Each row is followed by its class.
[ -2   4   0  -2  35 -43  20 -16   9  33  58 -16  30   7 -22  66  67 -13
  -8  68 -41 -69 -38  26  38 -16 -16  43 -34 -21  29  54  13 -18  -4 -26
  20 104  -3  23  -2  28]	K
[ 18   4 -18  -9 -18   7  29   9  -3  59  -6 -11 -43 -66  48  -8  50  -6
  19 -49 -13  18  42   2 -23  14   1 -58  38 -25 -59  -4 -46  26 -20 -28
  -5 -37  11  12 -25 -35]	E
[-16  -5  -2  40  -3  -1  46   1 -18  -9 -31   7  -9  32   3 -41 -21  -6
  38 -29   4  62  -8  18  22 -30   5   3 -11  57   8   3 -27 -28 -29  36
   1 -70 -23   6 -42  19]	L
[-16  -2 -11  -1  -5 -29  12 -29  25  25   2  17 -12  12   9  -9   6  19
  21 -27 -36  62  -8  29  -6 -24  15   2 -13  28 -31  15 -31  -1 -32  14
  31 -60   1   7 -37  32]	B
[ -7  12  16   5  -9  48 -16  59 -32  25 -44  -9 -26 -49  14 -47 -30 -33
 -13 -46  81  -8  18 -43 -28  -2   5 -43  66  -6   5 -43 -13  19  34 -21
 -17 -58   7 -24  26 -55]	K
[ -5  -6  13   2 -21  52  46  93 -74  19 -75  22 -58 -58   8 -65 -20 -37
  11 -74  73   4  35 -26 -15   9 -12 -66  63  56 -27 -61 -48   1   6   9
 -34 -95  -9 -18  -3 -52]	F
[  4 -35  18  -3   5  31  63  65 -58 -16 -29   1   0 -16  -3   0  22 -26
   6 -12  22 -33   7   5  -7  25 -35 -13   2  34 -11 -18 -16  -5 -17  36
 -11 -13  -7 -14   3 -20]	D
[ -6  10 -19 -36  19 -44 -67 -70  85  26  53  -5   9  10  -1  45   4  43
 -16  31 -47  27 -23   8 -19 -17  33  23 -13 -60 -31  41   9  22  -1 -15
  33  44  33   5  -2  33]	B
[ -4   7  -6 -16  10 -24  17   7   4  39  17  16   4  -9 -16  30  42   3
  -4  15 -10   3 -14  25  17 -16   5  11  -8   7 -15  17 -16   2 -22  11
  25  11  14   2 -23  27]	F
[ 14 -21   4 -10 -24  43  40  57 -46   2 -36  14 -34 -49  28 -26  19  -7
   8 -54  14  13  43  -1 -39  31 -26 -48  30  25 -54 -45 -46  19 -19  14
 -12 -85   5 -11  -4 -47]	B
[ -4  10   5  39  -9  30  26  35 -48 -12 -44   3 -11   7 -15 -57 -38 -21
  31 -34  53   1   3 -12  25 -20   1 -12  15  53  41 -26 -17 -25  19   9
 -19 -52 -18  -4  -9 -23]	M
[ -2 -23  -4 -35 -10  14  32  38 -15  31  -4  -2 -32 -54  31  12  40   0
   8 -36 -19  -3  27   5 -38  27  -8 -35  28 -14 -68   4 -38  28 -30   6
  -8 -25  28  -1 -12 -11]	K
[ 12 -13   3 -15 -14  40  34  39 -26   0 -31   2 -30 -34  14 -31 -13   0
  14 -43  18  18  36 -18 -26  18  -6 -40  25   4 -26 -28 -29  11   0  11
 -15 -44   9   1  -4 -32]	Z
[  6   3 -20 -28   2 -17 -31 -31  45  39  37 -12   2 -16  21  26  21  32
 -19  11 -39  24  -7  14 -16   4  -1   5   4 -45 -36  18  10  37 -14 -12
  24  32   9   1  -2  11]	R
[ 38 -12   5  13  -3  31  72  39 -60 -25  -9 -12  -1 -25   7   2  52 -21
  -6  19 -10 -59  36   1   5  27 -57 -15 -21  -1  11 -20 -20  -6   4  -3
 -22  49 -18  17  12 -54]	Z
[-17  -9   6  -5  33 -24 -21 -11   6 -36  22 -27  42  47 -41  48 -17 -12
  -1  73   1 -69 -48 -11  29   7  -8  59 -33  -9  46  35  44 -15  24  20
   0  99 -14  -1  34  27]	J
[  5 -33  -8  33 -20  27  95  47 -66 -30 -55  14 -33   4   5 -39   1   0
  47 -49  -6  19  23  32  -4  11 -18  -9 -19  87 -26 -16 -72 -24 -43  62
 -45 -65 -13   7 -32  -2]	Q
[ 30  11 -38  29  -4   4  14 -43  24   6   7   7 -13 -19  12  -3  38  43
   4   5 -43  30  39  30   9   3  -8  -1 -31 -42 -20  12 -27  20 -25  -8
  -9  42  12  26 -30 -12]	D
[-24   8 -16  -4   6 -24 -18 -14  22  20  14   2  10  15 -10  18   6  13
 -10  15 -10  15 -15   4  12 -12  14  19   0  -2   7  15  10  14  -5  -2
  15  24   0   0  -5  20]	J
[ 11  25 -26  22  -4  10 -38 -63  42  -9   8 -16  -2   9  15 -22 -18  36
  -6   2 -21  46   8  -2  -3 -12  15  13 -19 -48   0   9   0  20  10 -14
   7  14   9  12 -12  -3]	K
[ -6   5  29 -15  19 -12   0  24 -14  54   4 -27   7 -28   6   1  -3 -41
  -2   3  34 -47 -16 -40  -1 -28   6 -26  40 -17  17   1  24  -6  30 -29
  14  -6 -12 -15  19 -13]	P
[  3   2  -2  50 -15  56  -3  17 -34 -80 -62  10 -10  30 -16 -65 -67   5
  16 -23  56  30  12  -5   7   7  -9   8 -11  31  29 -39  -5  -8  14  37
 -39 -38 -23  -3   0 -30]	L
[ -3 -24   1  -2   6 -15  43  14 -20 -25 -11   9   2  17 -19  14  13  -6
  31   1 -20 -13 -13  27   1   8 -13  18 -32  40 -15  21 -31 -27 -25  45
  -8  -7  -1  15 -15  19]	B
[ 10  -2 -11 -29 -19  29 -27   4  20   8 -19 -12 -29 -33  25 -18 -20  14
 -11 -29  13  25  25 -25 -38  24  10 -38  35 -40 -48 -22 -10  38  11  -1
  -1 -21  28 -11  13 -24]	F
[-16  32  -4  48  25 -55 -22 -84  38  10  26 -12  31  75 -34 -10 -37  -8
  28  45 -21  25 -61   9  57 -70  23  53 -54  23  64  52  23 -48  15  -9
  26  24 -39  22 -23  62]	L
[ 32   2 -24  60 -10  39  24  12 -42 -76 -43   0  11  27 -22 -28 -17  27
  10   8  14   1  12  19  26  24 -38  34 -45  20  34 -19 -12 -17  -1  45
 -49  38 -19  24  -7 -32]	R
[ -5  -8  -7   7  -8   4  27  13 -20  13 -15  -3 -15  -9  13  -9  14  -9
  10 -12   2  11   9  -3  -3   8 -12  -7   8  19 -10  -7 -13   7 -14  10
   6 -23 -14  -1  -6  -5]	J
[ 18  21  -5  38  16 -19   5 -27   6   7  14 -11   7   8 -14  12  22 -10
   6  44  -4 -19 -13   5  37 -22  -7  22 -19 -28  35  25   5 -21   7 -19
  -4  59 -11  16  -1  -4]	L
[ 26  19 -39  28  -3   0  -7 -71  36 -30  21 -17  10  29   3  -1   7  38
  10  32 -49  29   0  16  27 -12  -2  24 -43 -30  20  23  -2   6   0   0
  14  62   0  26 -21   3]	M
[-16 -26  29 -21  15  23 -11  49 -35 -32 -29 -11   1   7   0  -7 -32 -23
   7  -2  43 -23  -5 -27  -8  23  -6  -8  23   4 -14 -12  10   7   9  30
 -19  -8  -2 -21  20 -19]	L
[ 22  10  13  47  16  19  27  31 -53 -57 -38 -12  21  28 -38 -15  -9 -29
   8  38  52 -67 -10  -6  41  -5 -34  26 -33  20  77  -8   2 -41  32  24
 -38  56 -22  11  19 -24]	F
[ 11   0 -12  37  -4  24  -4  -5 -20 -65 -26   9  23  35 -28 -10 -23  26
   5  17  20  -6   3  15  26   6 -12  34 -43  11  30 -13   3  -5  -1  43
 -20  31 -11  14 -11  -6]	P
[ -7 -13 -20   4 -17 -20  69  24 -30  43   1  24 -26 -16   5   5  66   9
  20 -32 -42  33  18  64   7  -5  -3  -3 -13  57 -55  10 -61   0 -63  27
   3 -50   4  13 -51  21]	Q
[  41  -18  -27   62  -20   52   41   -5  -44 -114  -55   -4    1   37
  -25  -35  -31   33   29    6    5  -10   24   16   12   33  -37   32
  -67   21   23  -16  -18  -26   -4   71  -57   39  -19   31  -10  -25]	P
[  2   9 -26 -30  10 -36 -53 -66  79  30  64  -3  17   6  -3  66  47  58
 -25  42 -64  12 -20  32   3   1  23  46 -28 -75 -36  51  13  44 -22 -19
  40  79  45   3  -8  40]	K
[  1  -7 -20   2  -3   7  21   1  -4 -49 -14  23  12  25 -14  12  11  33
   2  13  -8  22   4  36   8  15  -6  30 -41  16 -14   3 -20   8 -31  57
  -3  17   8  13 -27  18]	F
[ 15  -3 -24 -26   2  -5  -8   2  17  23  26   6  -7 -32  11  53  71  37
 -18   6 -38 -11  17  31  -8  26  -8   2  -7 -46 -56   8 -15  45 -32  -7
   5  51  30  -3 -12 -13]	E
[-14   5  -3   7  -5  -8  22  -8   6  45  -1 -14 -29 -19  19 -21   7 -14
  26 -36  -5  26  -2   3   0 -26  23 -18  23   9  -9  20 -29 -10  -8 -19
   8 -46   2  10 -22   7]	K
[-18 -33  22 -40  12   3  17  53 -18  22  -5  -4   0 -22  -5  21   2 -23
   0 -14  17 -33 -10 -13 -25  18  -7 -18  27  13 -31   3   5   5  -7  12
   6 -17  12 -23  15   8]	D
[ -6  11  -2  48  -4  25  34  16 -37 -24 -53 -22 -14  16  -9 -64 -60 -17
  51 -35  41  14   0 -22  26 -30   7 -15  10  45  44 -12 -21 -41  27  22
 -28 -43 -16  10 -13 -17]	M
[-15  -3   2 -33  16 -33 -33   5  24  41  33  12  20  -7 -12  51  28   5
 -24  29  -6 -23 -23   3  -1 -10  11  11   9 -22 -13  21  15  27 -16  -4
  33  36  18 -14  -1  25]	P
[ 31   2 -37  72  -4   6  71 -31 -31 -44 -18  11  -5  26 -23  -9  34  17
  35  15 -40   5   7  45  56 -18 -21  33 -69  33  37  16 -42 -39 -29  31
 -26  54 -29  51 -51  -7]	P
[ 14   3  15  69   2  31  65  36 -65 -11 -59  -2  -2   3 -21 -59 -26 -35
  38 -21  55 -21   9  -8  38 -16 -21  -8  -9  56  60 -21 -21 -52  14  16
 -39 -33 -38  10  -7 -24]	D
[-12  14  -3  24  13  -1 -20 -21  25  17 -10  -4   1  14 -17 -25 -42  10
   5 -11  22  29 -14  -9  15 -28  26   4   3  -1  28   6   8 -10  15  -9
   4 -11   0  -3  -7  13]	D
[-41 -22   5 -37  -4  -9 -10  26  -1  13 -12  20   4   8  -4  13 -21  11
   3 -25   7  31 -19  -3 -18   7  16  10  15  35 -39  -3   3  27 -30  42
  26 -60   2 -30 -11  40]	J
[ -4  15   3  17   8 -12  39   0 -14  38  -8  -8  -7  -4   4 -28  12 -34
  20  -9  19   9 -10   1  19 -37   8 -11   6  25  20   2 -14 -24   9  -9
  17 -36 -18   9 -17   1]	F
[-32 -11  35  -9  15 -10  21  50 -36  27 -30  -6  14   8  -9 -25 -52 -38
  21 -26  44  -1 -45 -25  13 -19   9  -1  33  63  15  -9  17 -32  10  19
   8 -70 -29 -25   4  20]	R
[ -3  -3   8  -1  34 -26 -14  12  -4  -7  24 -12  44  33 -43  47   2  -4
 -13  64   5 -59 -55   7  36  -4 -18  56 -24  -1  44  28  34 -19  12  13
   3  99 -13  -1  21  19]	R
[-21 -10 -18 -35 -13  -2 -14  -6  31  22  -1  18 -14  -9  23   3   0  38
  -5 -47 -20  69   4  13 -31  12  28 -12  20   1 -70  -7 -12  43 -35  16
  23 -59  17 -18 -31  17]	E
[ 39  14 -30  30  -1   4  21 -51   7 -28  26 -21  14  10   7  14  45  22
  11  49 -48 -20   9  19  36   7 -23  21 -45 -39  26  19  -2   3   2 -12
   6  88  -9  34 -14 -16]	M
[ 21   3   4  18  -1  14   7   4 -19   4 -14 -24 -11 -16   1 -17 -11 -24
  15  -3  26 -34   8 -22  -3 -10  -8 -19   7 -14  22  -2  -6 -15  26 -11
 -19  15 -10  10  10 -28]	P
[ -44  -36    1  -57   -5   10   -9   45    6   23  -26   26   -6  -20
    5    0  -33   23    5  -54    2   49    0   -1  -38   26   28  -20
   32   39  -88  -12  -15   37  -40   52   15 -107   32  -30  -11   37]	W
[  8  25  -7  -9  32 -49 -29 -26  34  59  59 -19  31  -8 -12  57  50 -11
 -22  66 -19 -43 -38  11  34 -24  -5  29  -4 -47  25  40  28   3  12 -44
  29  98  -3  11  15   8]	R
[ 10  25 -23  59  -6   7  18 -36  -2 -39 -37   5   2  44 -28 -45 -36  26
  28  -6  11  47  -4  20  40 -31  11  31 -48  29  39   1 -20 -32   4  34
 -15 -10 -10  25 -35  14]	F
[ -6 -23 -27 -37 -15  44 -69  -6  36 -86 -24  11   6  26   5   7 -53  80
 -21 -23  -3  54  14  -1 -48  58  14  19 -13 -26 -65 -25  13  58 -18  58
 -18  -6  37 -23   0  -3]	E
[-20  24  -8   0  27 -52 -54 -77  65  31  45 -22  34  36  -9  15 -17  22
  -8  47 -35  18 -42   6  29 -47  33  37 -31 -30  17  43  33  -3  17 -27
  46  40  -1   2  -1  47]	W
[-13   2  39 -35  31 -33  35  48 -29  95  23 -17   8 -43   3  24  44 -76
  -4  16  26 -69 -29 -26  10 -28  -3 -32  48  10  13  10  12 -18  21 -45
  32  -7 -13 -17  20   2]	F
[  1   7  -6  14  17 -23   9 -21   4  14  10 -18  18   7  -1   6  20   3
  16  28 -22 -16  -8  11  27 -16   2  15 -28 -13   6  30  -2  -6   0  -1
  11  33 -10  16  -8  10]	W
[-21 -16   7 -41   3 -23  45  17   2  56  26   9  -2 -12  10  20  33  -2
   3 -18 -40  23  -2  17  -5  -9   2 -14   4  26 -37  13 -15  10 -33   0
  40 -41   7  -1 -27  31]	Z
[ 29  25 -21  60   4  18  15  -2 -24 -21 -21 -17  -1  -7  -8 -26  16  -1
   6  29  14 -32  19  -4  35 -11 -19   4 -20 -23  46  -1 -16 -12  27 -17
 -29  67 -19  28   5 -51]	W
[  4   9  -7  11   9   6  -7  -2  -3 -17  -7   1  12  19 -21  -1  -6  12
  -4  16  17  -3  -6   9  18  -7   0  24 -22  -2  17  -4   2  -3  10  14
   0  24   8   2  -1  -1]	F
[-17 -10   4 -44 -14  16 -11  38   5  43  -3  11 -22 -50  27  10  19  11
 -27 -42  10  19  15  -3 -45  20  11 -31  46 -16 -65 -15 -18  48 -24  -4
  14 -53  31 -23  -3  -5]	K
[  1 -14   3 -32  -4  12  29  47 -21  37 -13   0 -18 -51  31  11  40  -9
  -3 -36   0   0  18  -1 -26  24  -7 -39  36   2 -59 -18 -23  29 -25   2
   5 -42   9 -18  -8 -23]	E
[-31 -30  13 -57  22 -23 -31  27  14  -5  23   9  46  34 -12  54  -4  18
 -36  32 -11 -11 -50  12 -17  25  -4  37 -14  12 -36  12  30  21 -25  49
  25  30   4 -27   9  46]	R
[-10   3  -4  17   8 -18  25 -23  -2  -9   3 -21   9  33 -12  -5 -15  -2
  35   9 -15   3 -23   6  35 -25  12  17 -20  25  27  29  -7 -32   4  15
   3  16  -6  16 -20  23]	M
[ -1  -4  12 -31 -14  45   4  68 -24  30 -32  16 -30 -54  13 -29 -19  -2
 -14 -54  45  17  35 -33 -31  16   4 -53  59  -1 -35 -49 -17  35   6  -6
  -3 -66  14 -25   8 -42]	Z
[ 18 -16 -13  -1  -3  19  43  33 -31   9  -7 -19 -18 -43  17   3  49 -13
   8   1 -15 -44  29   2 -13  29 -28 -30   2 -18 -29   2 -29   8  -2  -5
 -22  27   4  18   6 -38]	W
[ -7   5   3  26  17 -17  27 -30   0 -33  -2  -8  11  51 -35 -15 -37   2
  37  13  -2   6 -27   7  37 -31  14  37 -44  32  50  30   4 -51  14  19
  -1  15 -21  25 -17  32]	Z
[ 38  10 -16  -4 -12  43  -7   2  -6 -16 -10 -11 -21 -37  23 -10  25  10
 -27   4  11  -6  37  -9 -21  25 -26 -28   7 -48 -22 -31 -10  36  16 -11
 -10  32   8   2  15 -54]	F
[  8 -25  27 -11   7  34  21  89 -62 -31 -29   5   0 -26  -8  20  17 -34
 -11  12  46 -67  10 -15 -11  43 -42 -11  21  -2 -10 -24   0  10  -2  23
 -30  17   1 -26  34 -41]	L
[  9 -20   1 -49   1  19 -18  31   2  -4   9   9   0 -37  22  32  35  11
 -32   7 -12 -16  20  -6 -43  38 -19 -19  22 -42 -51 -21  -8  52 -10   3
   8  15  27 -19  20 -36]	B
[  5  -4   3  37   1  27  16  31 -40 -38 -37   5  -4  14 -18 -23 -22 -12
   9   2  33  -6   3  -3  18   4 -22   8  -7  18  21 -17 -10 -14   4  26
 -31   7 -14  -3   2 -26]	L
[  7  21 -40  72  -4   5  34 -53   3 -46 -35   2   0  44   2 -48 -25  39
  47 -19 -28  72  13  27  44 -21   8  25 -53  32  25   6 -26 -28 -18  28
 -23 -16 -27  38 -57   4]	E
[-16  19 -18  -2  11 -15 -76 -57  65  -4  13 -18  26  32  -4  -2 -51  40
 -15  20 -12  40 -24 -14   4 -22  34  24 -14 -40   1  18  33  20  20  -3
  30  16   8  -6   7  25]	W
[  0 -31 -15 -46  -4  15 -32  -1  26 -32  11   7 -13  -3  13  35  10  53
 -16  -2 -34  31  18  19 -43  46  -3   6  -7 -50 -78   8  -7  58 -36  38
  -3  27  43 -13  -5   6]	L
[-16 -20 -17 -21 -21  12  19   9   5   8 -33  20 -32 -19  26 -21 -15  32
  26 -71 -14  70  22  13 -31  25  23 -26  18  24 -77 -13 -39  24 -42  37
 -11 -87  18  -7 -41  14]	E
[-32  15  -6 -34   2 -29 -57  -9  46  78  22  10  -9 -21  13  11  -2  22
 -21 -23   4  51 -21   5 -14 -24  36  -7  41 -12 -34   6   4  36 -11 -26
  36 -32  17 -16 -10  22]	R
[-41   0 -21 -42   2 -22 -60 -23  62  20  15  29   5  15  -2  30 -22  56
 -16 -21 -18  74 -23  18 -13  -5  46  20   7   2 -59   6   2  43 -35  18
  36 -33  33 -25 -28  46]	E
[ 20  -6 -16  12  -6  24  26  -7 -11 -49 -10 -13  -4  18  -8  -8  -6  26
  13   4 -23   5  24   9   6  16 -18  12 -42  -9   2   4 -17  -5   0  25
 -22  42   3  27  -8 -17]	Z
[ 19  13   2   7  16 -27  28 -18  -2  59  37 -25  -5 -33  15  18  68 -36
   2  38 -27 -42   0   5  26 -17 -17 -17   8 -47   3  23  -3   4  12 -54
  15  64 -13  14   3 -23]	L
[ 18  42   0  59  24 -25   6 -34  -5  36   8 -41  17  12 -10 -29  -8 -41
  21  39  17 -28 -35 -15  56 -55  -8  13  -9  -7  85  19  17 -48  49 -47
   4  50 -46  25   8 -16]	R
[  5  24  -6  39  11  11 -23  -5 -15 -18 -15 -17  11  17 -33 -18 -26 -13
   2  34  45 -40 -10 -22  32 -11  -9  26  -9 -12  62  -8  23  -9  49 -11
 -21  57 -21   5  28 -28]	J
[ 28 -20   2 -10 -18  48  67  76 -66   0 -28 -18 -26 -60  23  -5  40 -34
  12 -26  17 -54  40 -19 -24  41 -40 -55  37  -2 -23 -26 -36   8   1   8
 -32  -5   5   4   9 -60]	M
[ 21   4   1  33   7   4  37  20 -40   1 -12  -5   6  -4 -21   1  18 -23
  11  18  15 -49  -1  -2  28 -15 -26   4 -15  14  34  -1  -9 -25  11   0
 -17  40 -18  12   0 -22]	P
[-21  12  37 -65  37 -24 -73   1  37  48  48 -20  30  -5  -2  35 -21  -8
 -41  40  24 -30 -31 -53 -11 -13  21  -7  39 -60  16  10  59  27  46 -48
  48  44  14 -28  36  11]	Z
[-24   8  14 -20  17  -4 -42  18  12  27  -1 -22  14  -8   0  -4 -29  -9
 -19   4  28 -16 -19 -37 -12 -14  20 -12  31 -22   2   3  27  16  31 -15
  16  -5   1 -24  27  -4]	W
[ -5 -21  -7 -59 -10  -4   9  31   3  58  20  10 -31 -56  29  29  48  13
 -14 -23 -32   9  22  11 -42  26   5 -36  37 -15 -93  -1 -34  50 -36   2
   4 -25  31 -14 -12   3]	Q
[  6  29 -29  56  11 -37  24 -65  24 -19  -1   9  20  55 -34  -9   4  22
  32  36 -27  28 -25  40  63 -46  13  53 -68  20  55  41 -12 -41 -10  23
   4  44 -18  42 -43  45]	F
[-10  31 -17  54   8 -17 -37 -70  43 -19 -11   3   6  55 -22 -38 -63  31
  21  10   1  72 -20   8  40 -45  33  38 -31  -4  37  19   6 -18  11  10
  -1   8  -7   9 -22  28]	L
[ 52  -5 -10  46 -16  66  42  27 -57 -57 -48 -24 -33 -33  21 -45   6 -12
  19 -10  24 -29  58 -14 -13  38 -47 -34  -3 -33  -1 -32 -33   2  17  10
 -67  27 -14  21  11 -83]	L
